Each row has a name. Each piece below is followed by the name of the row it came from, unless a question asks for something else. Each question is about the rows just above it. Places in a row count from 1.

[  8.9 -19.6  -4.8  -0.7  11.4   2.6  -5.1   2.7 -10.8   1.8] : Gobag
[  0.2   4.8  -0.1   2.9  -9.9  41.3  -2.6  -8.1  23.2 -17.9] : mezos
[ 11.0   2.3   1.9 -19.0   9.5  10.7 -17.8  15.9   0.2  23.5] : Genas
[ -2.1  -0.3   2.9  -9.9  -0.1   0.4 -11.3  48.8  -8.2  -7.7] : zugok
[ 12.5  11.5 -10.8   8.1   9.8 -13.7  -4.4  -8.5  13.5 -12.2] : Sov
[  9.8   3.4  25.4  -0.6   7.2   6.9 -12.1 -31.5   9.2  -3.7] : nedop
[14.2  2.2 14.2 -1.2 12.8 -5.4  4.3 86.2 12.2 12.0] : Kuvek
[-13.5  -8.7 -11.0  -4.2  11.2 -13.0  13.8 -21.4   3.0   4.8] : tivak
[ -1.0  -0.1   3.2   1.0   5.5  31.6   9.5 -70.2  -0.5  15.2] : zened
[-10.7 -20.4 -13.7  -8.5   8.1 -10.8  -4.4   9.8   4.6 -25.7] : Rek
Where do [-10.8   8.1   9.8 -13.7  -4.4  -8.5] appear? : Sov
q: [ 2.9 -9.9 -0.1] : zugok

[ 27.2 -52.8 -28.3  -4.6  -7.8 -16.0 -15.4   5.2 -11.2  17.1  -2.1   0.2
  -2.0  21.2  27.4  -5.8 -21.5  -7.5  22.8  -7.9  12.2   8.5 -44.0 -17.7
 -13.7  -1.0  21.9  11.8   1.7  23.7 -49.0  15.8  15.0  -2.5 -32.5 -10.9
  19.6  11.6 -14.2   8.2  12.2  -7.2  14.1  -9.0  15.0 -43.2  32.3 -10.5
 -10.8  17.8  12.2  56.8  32.1  29.8  13.4  -8.9  30.5  14.4 -31.0 -13.8]  mif
[  8.3   6.5 -29.7 -17.3   6.7  -3.0 -28.7   3.4   5.6 -13.9  13.3   7.1
 -28.7   0.5  -0.5  -6.3 -30.2  -7.1 -41.8  17.9  -8.5 -14.7  -5.0 -13.3
  -1.4 -21.9  40.9 -28.3   2.3 -25.3 -10.7  10.1 -11.0  30.7  10.5  -4.7
  14.9 -35.2  37.6 -50.4 -55.7  19.9  33.1 -46.0 -41.6 -13.5  67.4 -40.1
  -1.7 -22.5  -5.6 -32.2  39.8  -8.2  11.0   3.1 -26.9  -8.1 -43.7  -0.6]  kugo
[ 39.2 -64.8  42.0  -2.0 -27.8 -13.7  22.8  12.2  13.8  22.5 -15.7  -5.4
   3.8  29.8  46.9  57.9  14.8  19.9  32.6 -20.6  -5.9 -11.9   0.1  -6.4
  -8.0  12.4   8.9 -13.4  -9.8  -9.4   3.2  -1.4  16.2  10.3   0.2 -12.3
  18.8  62.6 -22.9   8.3  70.6 -26.0 -40.2  27.2 -42.1  -1.8 -15.4   6.1
   2.1  30.5  -5.5  36.6  39.2  43.8  21.1 -20.7  20.0  20.3  21.7  33.2]  safud
[ 10.2   0.3 -23.2  27.8  -9.6  -4.9 -13.1 -18.3 -56.2 -17.0 -10.8  13.1
  12.6  -3.9 -33.8 -21.7  -6.1  -3.1   9.8 -16.5 -14.1  58.5  -0.3 -12.4
 -12.4 -44.1  11.6 -16.0  11.6 -10.9 -21.7  32.8   5.8  16.2   1.8  -7.6
 -63.2  52.9   9.2   1.4 -24.2  -0.4  37.2  30.5  58.9  -7.4 -27.7 -26.6
   2.4  17.2   0.3   6.0 -54.0 -14.1 -50.4  -2.1  23.3  -4.6  29.9  -9.9]  koma
[-19.9 -39.0 -22.0  19.0 -22.9 -32.0 -11.2   8.7 -23.2 -10.4   5.7   8.7
  -6.6  23.3 -29.6 -31.7 -30.0  -7.1  30.1  17.4   1.6  22.1 -59.7 -13.7
 -51.4   6.4   2.6 -39.9  -9.9  26.2 -44.9  28.1 -26.1  24.5  -9.9  19.9
  -5.5  24.7  28.4  12.6 -14.9  16.6 -18.0 -12.4  56.8  -0.9  32.4  32.0
  -2.4 -32.2 -15.5  41.7  17.4  -7.4 -14.6  17.1  24.9   5.6 -25.1 -66.8]  muni
[-36.0  29.9  30.6  20.0  -7.3 -15.8  -0.5  22.0  -0.9 -44.9  16.1  12.8
  -8.6   2.3 -47.7  -3.0   0.9  -3.2 -29.5  26.2 -30.8  -0.4  14.4   1.3
 -19.7   4.1  -3.2 -46.6 -17.7 -17.9  28.7  -2.1 -35.4  34.6  35.1  14.9
  -4.7  11.6  45.9 -16.9 -38.7  29.1 -23.7 -13.4 -11.5  45.5  -0.3  27.1
  26.0 -56.8 -22.0 -60.9  -7.1 -43.5 -17.1  26.9 -17.8 -18.1   9.6 -26.6]  gul
[ 19.1 -66.5  42.0  25.6 -34.2 -56.3  32.4   9.6 -24.3  -8.8  -2.0   4.6
 -36.2  52.2  15.9  37.8   3.9  15.4  44.3  19.8 -12.8  -5.7 -19.1 -11.6
 -26.2   8.0  -3.5 -11.7 -39.9  22.8 -13.6 -12.0   9.4  38.5  19.7 -20.9
  44.3  56.0  15.3  -5.9  38.3   5.0 -50.0  18.3 -34.0   5.9  14.9  30.4
  -6.7 -16.1 -16.2  23.9  12.9   9.8  18.0  24.7  32.2  15.4   6.6  -1.5]  Zerez
[-27.0  42.9  -0.2   4.8  -1.3   5.7 -23.1  46.8  -4.0 -36.1  -7.1  53.3
 -16.2   1.0 -16.0 -14.5  24.5   7.7 -30.4  -5.2 -35.3   8.3  24.1  15.9
 -14.9 -21.8  15.0 -65.5  -1.1 -53.5   3.7  24.6 -25.3  39.9   4.8 -14.1
 -24.1  49.8  37.6  -0.9 -31.3  20.0   2.8  12.1 -40.5 -13.4 -12.2 -27.0
  11.7   0.3 -29.9 -36.4   3.5 -35.1 -28.6 -18.9 -25.4 -25.8  50.7  -9.5]  tun
[ 13.5  12.9 -24.5 -10.2  -3.4  40.6 -24.9 -23.0   4.5   8.0 -11.0  -9.5
  44.1 -33.9 -21.2  -3.7 -15.4  -0.1 -21.9 -35.3  -5.4  31.6  15.0  -8.7
  -1.0 -31.1  27.9 -43.8  40.5 -51.6  10.8  39.2 -12.6   0.4   3.2  26.7
 -83.5  19.3  -1.7 -10.4 -18.2 -18.7  36.7   6.0  40.5  14.0 -24.7 -40.0
  15.7  26.1  -0.3  -9.3  -2.3  10.4 -38.7 -33.7 -14.9  -2.4  12.2  12.7]  vez
[  6.2  14.9 -26.6 -35.2  19.4  25.3 -10.2   7.2  28.6  29.7 -10.9  12.3
 -16.9  -9.3  43.4   2.4  10.0   9.5 -12.8  -8.1  13.8 -30.2  11.9  15.2
  18.3  -2.6   8.8   1.0  14.1 -23.3  -4.9   3.3   8.4  -9.9 -18.6 -17.0
  16.8 -31.1  -9.8  -4.9   5.3  -6.2  16.1 -10.4 -47.3 -34.5  26.6 -39.1
 -25.8  34.4  -1.7  12.1  35.2  12.9  22.4 -32.2 -33.0  -1.4  -1.2  26.3]  regab
[ 32.1 -16.1 -38.2  -1.2  -0.6  11.3 -16.7 -30.6 -29.1  21.0 -15.7  -2.6
  14.3 -11.4   1.4  -1.9 -17.2   1.4   3.1 -22.3   1.8  35.1   1.3 -15.8
  -1.9 -40.4  25.1 -14.1  27.1 -24.2 -21.0  37.5  14.6   3.8  -6.3  -8.5
 -52.0  22.0  -6.1 -12.9 -12.7 -13.5  47.9  10.5  40.8 -13.3   4.4 -49.0
 -14.9  38.2   7.5  23.5 -14.3  11.5 -26.8 -23.6   2.2   5.6   6.3  14.5]  bevi
tags:
[11.6] -> K_650
[-50.4] -> K_282
[24.7] -> K_172
[-35.2] -> K_477
[-35.3] -> K_130
[24.6] -> K_566
[53.0] -> K_377
[19.3] -> K_983
[52.9] -> K_937
[49.8] -> K_197
[19.2] -> K_80
The tag of kugo, keyed by place 38: : K_477
q: [-27.0  11.7   0.3 -29.9] : tun

[ 39.7 -33.2  44.8 -68.7   8.3] : rudag
[ -6.9  18.7 -30.3  10.7  51.5] : fasug
[ 26.1 -21.3   8.5   5.1  47.2] : tok
[-82.8  62.5 -86.2   0.8  35.7] : Miki
[13.7  0.3 -0.4 -7.9 28.3] : fuf
[ 73.9 -82.7  62.5 -86.2   0.8] : gubi
Where do [ 44.8 -68.7   8.3] appear? : rudag
Table of tags by key:
[0.3] -> K_726
[-21.2] -> K_109
[18.7] -> K_5
[-33.2] -> K_339
[62.5] -> K_230
[-33.1] -> K_489
[-82.7] -> K_340
[-21.3] -> K_615
[8.3] -> K_742
The tag of rudag, keyed by place 2: : K_339
Which row holds [10.7 51.5]? : fasug
q: [ -6.9  18.7 -30.3  10.7  51.5] : fasug
[-82.7  62.5 -86.2   0.8] is in which row? : gubi

[ 71.6  27.3 -72.1  38.0 -11.7   3.2] = kavos
[ 71.6  64.6 -72.1  38.0 -11.7   3.2] = vis
[ 71.6 -29.9 -72.1  38.0 -11.7   3.2] = Sol
Table of tags by key:
[-72.1] -> K_372
[27.2] -> K_208
[-29.9] -> K_127
[-29.8] -> K_788
[27.3] -> K_38
Look up the entry of Sol at place 2 in the table: : K_127
q: [-29.9 -72.1  38.0 -11.7] : Sol

[-41.3 -57.3 -54.2 -44.9 -44.1 -28.4  -2.1   2.2  -2.1  -4.6 -38.2 -25.1
  30.5  68.3  67.5  51.3  57.2  47.6  11.3  23.1  -4.7]  kunif
[-21.0  34.9  73.6  68.0  60.3  57.4  25.7  12.3  25.9  -8.4 -41.7 -58.4
 -52.4 -48.8 -43.3 -23.5  -0.8  -5.1   5.1 -10.9 -55.0]  Punev
[ 15.7  16.6  18.7 -25.6 -54.9 -56.4 -48.2 -45.3 -43.5 -10.1   6.9   5.4
   3.6 -25.5 -34.5  -0.2  52.5  64.3  75.0  61.2   3.2]  laf
[-53.3 -49.0 -44.8 -36.7  -9.0   0.9   1.5   1.6 -41.8 -37.7  11.9  60.2
  72.4  59.4  55.1  43.4  13.3  45.9   6.2 -34.4 -57.4]  Rone
[-12.4  49.3  73.6  64.7  58.9  51.1  23.9  15.7  20.8 -15.6 -55.5 -57.7
 -52.0 -44.0 -31.8 -14.3   1.3  -7.9  13.7 -20.1 -48.2]  gik
[  1.2  58.2  73.8  63.9  59.2  47.2  14.5  19.1   7.4 -39.6 -58.4 -57.0
 -49.3 -45.5 -39.1 -13.8   0.2  47.5  14.3 -28.0 -64.2]  guk
[ 72.8  60.1  54.6  22.5  14.7  21.0 -22.0 -54.9 -61.4 -65.7 -42.5 -42.9
 -19.1  -3.5   7.6  -1.6 -17.5 -38.5  -4.0  45.6  71.4]  kobu
[-41.3 -38.6 -12.4   1.2   2.3   2.6 -26.3 -43.4   4.7  61.6  81.6  62.3
  59.8  43.2  14.1  18.8  17.3 -59.5 -49.3 -59.2 -52.2]  guz
[ 14.9   3.7 -22.9 -43.0  -4.2  52.2  70.3  64.3  42.7  54.8  20.8  15.5
  19.9 -31.9 -63.1 -51.1 -52.9 -28.0 -47.5 -16.9  -1.1]  vopo
Table of tags by key:
[64.3] -> K_815
[59.2] -> K_349
[-44.1] -> K_636
[-4.2] -> K_481
[2.3] -> K_93
[-9.0] -> K_468
[14.7] -> K_111
Look up the entry of vopo at place 5 in the table: : K_481
Which row holds [-21.0  34.9  73.6  68.0  60.3  57.4  25.7  12.3  25.9  -8.4 -41.7 -58.4
 -52.4 -48.8 -43.3 -23.5  -0.8  -5.1   5.1 -10.9 -55.0]? : Punev

[ 25.3  20.1  -4.8  14.1  26.2 -12.2  14.6  11.4   4.7  -1.7  12.7  -5.7
 -12.9] = Lazaf
[-5.9 -2.0 12.0 16.7 -8.5  4.0  6.3 -2.9 38.1 15.6 -5.1 32.3  8.1] = vepig
[-22.0  -6.6  18.5  -3.2 -15.5  21.2  20.5   6.8   9.6  12.1   2.1  31.1
  24.9] = Gam
[-0.1 -0.5  0.0  0.0 -0.4 -1.2  1.0 -0.4  0.6  0.0  0.1 -0.5 -1.6] = Vaba
[ 18.7   3.6   2.3   4.4  14.5   6.0 -23.2  -0.9  -1.1   5.3   2.1 -12.4
   5.0] = bubu
[-24.6 -18.8  20.0 -53.9  -9.0  54.5  -1.5  19.5 -78.4  -2.0  17.5 -23.8
  49.0] = riso
[ 8.7  4.4 -1.9 15.5 -0.7 -3.5 -4.8 -2.9 22.2  5.2 -1.7  5.6 -5.7] = radi
[ 5.7  3.5 -0.6 -0.8  7.2 -1.4  2.4  3.5 -5.6 -1.3  4.2 -5.7 -2.3] = Ses
[21.7 15.5 -2.8 15.3 19.2 -9.4  8.2  6.3 10.6  1.3  8.6 -2.8 -9.7] = der
[ 19.2   6.7   2.9   0.8  18.3   6.6 -15.9   5.0  -8.7   3.9   7.1 -14.6
   3.7] = vita
Which row holds [6.8 9.6]? : Gam
Table of tags by key:
[-15.9] -> K_799
[2.4] -> K_720
[-23.2] -> K_329
[-16.0] -> K_722
[2.9] -> K_639
[20.5] -> K_713
[1.0] -> K_824
[14.6] -> K_657
[-14.6] -> K_257
Look up the entry of vita at place 7 in the table: : K_799
q: [ 19.2   6.7   2.9   0.8  18.3   6.6 -15.9   5.0  -8.7   3.9   7.1 -14.6
   3.7] : vita
q: [ 25.3  20.1  -4.8  14.1  26.2 -12.2  14.6  11.4   4.7  -1.7  12.7  -5.7
 -12.9] : Lazaf

